Here is a tiny trained network, its code and every weight. The questions are about switching its units off for an input and a target symbol, where a switched-off unit gives its printed mean instead of its output.

import numpy as np


def w(rows, s, z=0):
    codes = np.array(rows[::2]) - 128.0
    scale = np.full(codes.shape[1], s)
    scale[-1] = z or s
    return codes * scale


def norm(h):
    return h / np.sqrt((h * h).mean(-1, keepdims=True) + 1e-5)


def f(y):
    return y / 2 * (1 + np.tanh(0.7978845608 * (y + 0.044715 * y**3)))


def softmax(a):
    e = np.exp(a - a.max(-1, keepdims=True))
    return e / e.sum(-1, keepdims=True)


def log_softmax(a):
    a = a - a.max(-1, keepdims=True)
    return a - np.log(np.exp(a).sum(-1, keepdims=True))


def net(x, mask):
    ids = ['αγδεζηθλμξω'.index(c) for c in x.split()]
    T = len(ids)
    res = E[ids] + P[:T]
    u = 0
    for l in range(3):
        q, k, v = (norm(res) @ M[l].T for M in (Q, K, V))
        z = softmax(np.where(np.tri(T) > 0, q @ k.T / 4**0.5, -1e9)) @ v
        res = res + np.where(mask[u], z, O[l][:, -1]) @ O[l][:, :-1]
        u += 1
        y = f(norm(res) @ A[l][:, :-1].T + A[l][:, -1])
        res = res + np.where(mask[u : u + 4], y, B[l][:, -1]) @ B[l][:, :-1]
        u += 4
    return log_softmax(norm(res)[-1] @ U[:, :-1].T + U[:, -1])


Q, K, V, O, A, B = {}, {}, {}, {}, {}, {}
E = w([
[125,143,92,166,134,35],'α',
[57,157,175,181,96,67],'γ',
[103,128,162,140,119,41],'δ',
[200,208,76,56,157,99],'ε',
[117,128,118,151,134,37],'ζ',
[179,207,126,127,175,104],'η',
[152,158,69,136,129,93],'θ',
[249,65,6,123,152,113],'λ',
[125,103,247,65,121,122],'μ',
[178,48,208,135,193,113],'ξ',
[152,160,1,72,23,154],'ω',
],0.00081)
P = w([
[166,161,146,159,97,76],'0',
[84,134,107,108,164,63],'1',
[142,98,101,54,121,2],'2',
[140,175,139,188,129,121],'3',
[73,118,102,110,174,100],'4',
[151,75,89,47,115,56],'5',
[149,166,132,177,124,157],'6',
[75,110,101,109,174,137],'7',
[138,67,96,52,120,107],'8',
[158,147,133,155,130,183],'9',
[83,94,103,105,173,174],'10',
[132,55,86,59,126,144],'11',
[161,162,132,166,133,167],'12',
],0.0021)
Q[0] = w([
[155,5,66,18,105,37],'0.h0',
[130,77,127,87,170,2],'0.h0',
[173,209,148,211,65,97],'0.h0',
[61,184,176,197,211,161],'0.h0',
],0.0085)
K[0] = w([
[125,105,131,120,132,229],'0.h0',
[108,174,132,127,150,243],'0.h0',
[57,155,223,200,134,23],'0.h0',
[144,220,94,115,139,2],'0.h0',
],0.0072)
V[0] = w([
[140,150,254,101,214,110],'0.h0',
[191,193,99,49,172,186],'0.h0',
[86,106,150,115,63,188],'0.h0',
[195,15,127,173,173,150],'0.h0',
],0.0026)
O[0] = w([
[169,90,228,85,171,216,128],'0.h0',
[186,191,103,16,151,85,101],'0.h0',
[134,141,173,130,39,75,7],'0.h0',
[136,92,178,191,186,5,76],'0.h0',
],0.0027,0.0017)
A[0] = w([
[131,180,43,144,149,122,255],'0.n0',
[1,34,86,143,113,86,44],'0.n1',
[81,149,164,195,116,157,224],'0.n2',
[154,50,92,104,238,146,144],'0.n3',
],0.0034,0.00096)
B[0] = w([
[31,59,222,101,135,178,228],'0.n0',
[116,2,104,57,152,228,178],'0.n1',
[163,111,105,22,198,166,161],'0.n2',
[35,203,181,103,162,152,252],'0.n3',
],0.0021,0.002)
Q[1] = w([
[181,72,102,215,118,235],'1.h0',
[234,232,114,150,151,254],'1.h0',
[7,86,154,74,133,61],'1.h0',
[168,114,114,176,125,191],'1.h0',
],0.0062)
K[1] = w([
[209,85,136,177,5,38],'1.h0',
[190,255,210,248,9,76],'1.h0',
[70,110,96,2,214,166],'1.h0',
[165,119,137,171,68,81],'1.h0',
],0.0042)
V[1] = w([
[79,184,168,104,46,114],'1.h0',
[133,169,210,107,114,229],'1.h0',
[26,204,182,247,60,111],'1.h0',
[141,111,126,62,170,1],'1.h0',
],0.0022)
O[1] = w([
[111,115,204,126,118,75,53],'1.h0',
[129,41,136,173,107,118,213],'1.h0',
[4,124,167,113,132,25,2],'1.h0',
[199,178,120,90,121,111,102],'1.h0',
],0.0026,0.00085)
A[1] = w([
[125,100,34,41,103,179,241],'1.n0',
[227,160,63,77,38,20,1],'1.n1',
[110,197,253,216,181,179,13],'1.n2',
[3,237,183,201,118,104,42],'1.n3',
],0.0032,0.00097)
B[1] = w([
[33,159,191,114,143,75,254],'1.n0',
[88,95,149,165,37,252,124],'1.n1',
[35,146,58,113,18,120,157],'1.n2',
[224,129,240,170,74,173,122],'1.n3',
],0.0028)
Q[2] = w([
[168,145,75,255,74,214],'2.h0',
[137,159,76,154,118,184],'2.h0',
[107,132,140,78,147,95],'2.h0',
[121,46,234,113,136,40],'2.h0',
],0.0071)
K[2] = w([
[255,133,92,177,8,146],'2.h0',
[195,137,141,188,98,129],'2.h0',
[99,124,150,111,174,116],'2.h0',
[42,112,93,40,138,133],'2.h0',
],0.0067)
V[2] = w([
[179,120,179,164,73,56],'2.h0',
[181,112,73,80,64,153],'2.h0',
[104,88,100,109,143,5],'2.h0',
[148,65,185,145,138,117],'2.h0',
],0.003)
O[2] = w([
[87,136,111,50,183,193,2],'2.h0',
[29,66,140,1,142,105,52],'2.h0',
[213,85,149,134,101,192,151],'2.h0',
[98,140,157,145,173,180,115],'2.h0',
],0.0026,0.0025)
A[2] = w([
[120,168,42,99,217,157,107],'2.n0',
[209,114,196,115,107,125,3],'2.n1',
[175,50,74,83,119,81,65],'2.n2',
[83,116,55,85,3,200,81],'2.n3',
],0.0038,0.0031)
B[2] = w([
[189,92,247,174,149,49,218],'2.n0',
[3,70,255,229,123,65,2],'2.n1',
[154,202,137,224,182,172,36],'2.n2',
[219,67,154,153,161,85,221],'2.n3',
],0.0031,0.00074)
U = w([
[83,245,172,149,165,217,12],'α',
[232,111,133,116,149,237,168],'γ',
[72,73,57,217,83,229,10],'δ',
[107,160,145,61,6,205,116],'ε',
[99,44,140,31,173,202,193],'ζ',
[156,243,182,41,150,76,106],'η',
[62,121,31,46,119,39,81],'θ',
[162,209,18,236,128,109,171],'λ',
[56,104,236,224,54,100,104],'μ',
[192,93,184,191,214,29,145],'ξ',
[209,2,86,124,56,86,249],'ω',
],0.0097,0.0015)

Each question gives the input, a string of symbols that net reads in full, and the target symbol t.
The units are the heads (4 rows each of Q, K, V and O) and the neurons (one row each of A and B). Each row of codes is followed by its name. A weight is (code - 128) times the scale printed after its matrix; where a second scale follows, it is the last column's (O, A, B and U).
mask holds one flag per unit, layer by layer, with each layer's heads first. A switched-off unit (its flag False) gives its mean, the last column of its rows in O or B, instead of its output. The means were averaged over made-up inputs and are rounded, as every weight is.
A unit's drop is (log p(t) with every unit on - log p(t) with that unit switched off) / (log p(t) with every unit on - log p(t) with every unit switched off).
The circuit of an input: a set's keep is (log p(t) with only the set's units on - log p(t) with every unit switched off) / (log p(t) with every unit on - log p(t) with every unit switched off). Starting from the 12 units with the biggest drops (on a tie, the unit counted first), units are removed one at a time, each time the one whose removal leaves the highest keep (on an exact tie, the one counted first), for as long as the keep stays at least 0.8.
units of the circuit, in order: the units of the circuit, biggest drop first
unit that matters most: the unit with the biggest drop
k most important neurons: the k neurons with the biggest drops, biggest first
top k neurons in layer l: the k neurons of layer l with the biggest drops, biggest first
input μ δ μ α α θ η, target ζ: units of the circuit, in order -> [2.h0 1.n0 0.n0]
input μ ξ μ δ λ γ θ ω ε γ, target ζ: unit that matters most -> 2.h0
input ε ω δ, target ω: units of the circuit, in order -> [1.n1 2.n3 0.h0]
input α μ λ η θ ω λ, target α: 3 most important neurons -> [1.n3 0.n1 0.n3]
input ζ δ θ μ ω λ θ μ γ ζ, target λ: 4 most important neurons -> [0.n2 0.n1 0.n3 1.n0]
input δ λ θ λ μ ε, target μ: 3 most important neurons -> [2.n1 1.n1 1.n2]
input γ γ θ δ μ η ε γ μ η, target δ: units of the circuit, in order -> [0.h0 1.h0 0.n2 1.n2]
input ζ ω δ α μ θ ω ξ ω μ, target λ: 4 most important neurons -> [0.n2 0.n1 0.n3 0.n0]
input ζ θ ω, target ω: units of the circuit, in order -> [1.n1 2.n3]
input λ γ ε θ ω μ ζ γ θ μ η δ ζ, target η: top 2 neurons in layer 1 -> [1.n1 1.n0]
input ε μ μ ω μ ζ α ω δ λ ω μ, target ω: units of the circuit, in order -> [0.h0 1.n1 2.n3]
input μ α δ γ μ λ ω γ θ δ ξ γ ε, target ζ: units of the circuit, in order -> [2.h0 1.n0 0.n0 0.n3]
input μ ω γ μ ε ζ η θ μ λ θ, target ξ: 4 most important neurons -> [1.n1 1.n2 0.n1 1.n0]
input η ω δ μ ξ λ θ ω, target θ: most important neuron -> [1.n0]
input ξ ζ λ μ δ ζ ζ θ θ, target θ: 3 most important neurons -> [1.n0 0.n2 1.n3]
input α η ε η ξ δ μ λ μ, target μ: 3 most important neurons -> [2.n1 1.n1 0.n0]
input γ δ λ ε, target δ: 2 most important neurons -> [0.n2 0.n3]
input λ θ λ ζ θ γ δ μ η μ λ ω, target ω: 3 most important neurons -> [1.n1 2.n3 1.n0]
input ξ α μ ζ θ ε δ, target γ: top 2 neurons in layer 0 -> [0.n2 0.n1]
input μ ω γ λ θ, target ξ: units of the circuit, in order -> [2.n0]
input ε γ η ζ α ω ε δ λ α, target θ: 3 most important neurons -> [0.n1 1.n1 0.n2]
